Here is a tiny trained network, its code and every weight. The questions are about switching its units off for an input and a class, where a switched-off unit gives its printed mean instead of its output.

import numpy as np


def w(rows, s, z=0):
    codes = np.array(rows[::2]) - 128.0
    scale = np.full(codes.shape[1], s)
    scale[-1] = z or s
    return codes * scale


def f(y):
    return y / 2 * (1 + np.tanh(0.7978845608 * (y + 0.044715 * y**3)))


def log_softmax(a):
    a = a - a.max(-1, keepdims=True)
    return a - np.log(np.exp(a).sum(-1, keepdims=True))


def net(x, mask):
    res = np.array(x, float).reshape(1, 4) / 4 @ E
    y = f(res @ A[0][:, :-1].T + A[0][:, -1])
    res = res + np.where(mask, y, B[0][:, -1]) @ B[0][:, :-1]
    return log_softmax(res[-1] @ U[:, :-1].T + U[:, -1])


A, B = {}, {}
E = w([
[233,107,221,173,89],'x0',
[206,62,62,171,252],'x1',
[118,140,53,255,71],'x2',
[127,131,127,132,126],'x3',
],0.0037)
A[0] = w([
[115,150,140,124,104,63],'N0',
[47,151,38,81,170,108],'N1',
[243,131,217,168,99,109],'N2',
[135,141,119,132,127,125],'N3',
[90,163,155,104,45,94],'N4',
[114,147,145,139,133,254],'N5',
[144,119,193,7,187,111],'N6',
[116,132,82,210,85,92],'N7',
[178,126,93,162,223,109],'N8',
[117,134,76,221,80,96],'N9',
[69,145,168,105,31,120],'N10',
[70,133,97,112,161,84],'N11',
[133,117,122,120,123,76],'N12',
[173,106,94,153,203,99],'N13',
],0.011,0.0055)
B[0] = w([
[118,132,177,101,147,106],'N0',
[95,44,152,99,35,200],'N1',
[52,45,130,75,44,215],'N2',
[126,129,131,133,131,127],'N3',
[150,126,159,74,202,175],'N4',
[179,91,33,185,141,253],'N5',
[99,252,147,228,102,209],'N6',
[110,209,165,166,107,158],'N7',
[165,129,153,61,217,191],'N8',
[97,223,163,180,111,172],'N9',
[183,117,133,77,225,208],'N10',
[110,101,166,106,80,132],'N11',
[116,135,157,119,128,102],'N12',
[155,137,161,63,194,173],'N13',
],0.023,0.0042)
U = w([
[194,132,162,69,218,85],'0',
[86,253,162,221,90,79],'1',
[141,114,60,155,113,254],'2',
[65,50,142,99,42,63],'3',
],0.0067,0.0049)

Each question gives the input, the list of numbers given to net, and the class t.
The units are the neurons (one row each of A and B). Each row of codes is followed by its name. A weight is (code - 128) times the scale printed after its matrix; where a second scale follows, it is the last column's (A, B and U).
mask holds one flag per neuron, in row order. A switched-off neuron (its flag False) gives its mean, the last column of its row in B, instead of its output. The means were averaged over made-up inputs and are rounded, as every weight is.
A unit's drop is (log p(t) with every unit on - log p(t) with that unit switched off) / (log p(t) with every unit on - log p(t) with every unit switched off).
most important unit: the unit with the biggest drop
top k neurons: the k neurons with the biggest drops, biggest first
drop of u: that unit's drop, to one decimal
input [6,-8,5,6], class 0: top 2 neurons -> [N10; N4]
input [-1,4,-6,-4], class 1: top 2 neurons -> [N6; N10]
input [0,-1,7,-3], class 1: most important unit -> N9
input [-4,-8,6,8], class 0: top 3 neurons -> [N10; N4; N6]
input [-7,-3,5,1], class 3: top 3 neurons -> [N1; N6; N11]
input [-7,4,7,-2], class 1: top 3 neurons -> [N9; N7; N2]
input [-2,7,5,2], class 0: top 3 neurons -> [N8; N13; N6]
input [6,-7,6,-2], class 0: top 4 neurons -> [N10; N4; N6; N1]
input [6,5,-5,-4], class 3: top 2 neurons -> [N2; N10]
input [-7,6,-2,2], class 3: top 2 neurons -> [N1; N10]
input [6,4,-3,0], class 3: top 2 neurons -> [N2; N10]
input [7,6,-7,6], class 1: top 3 neurons -> [N6; N1; N10]
input [7,1,4,1], class 3: top 2 neurons -> [N2; N6]
input [-5,8,8,-4], class 0: top neuron -> [N8]
input [-7,-5,-8,6], class 1: drop of N0 -> 0.0
input [8,4,-1,-5], class 3: drop of N2 -> 1.1
input [7,3,-5,5], class 3: drop of N2 -> 1.5
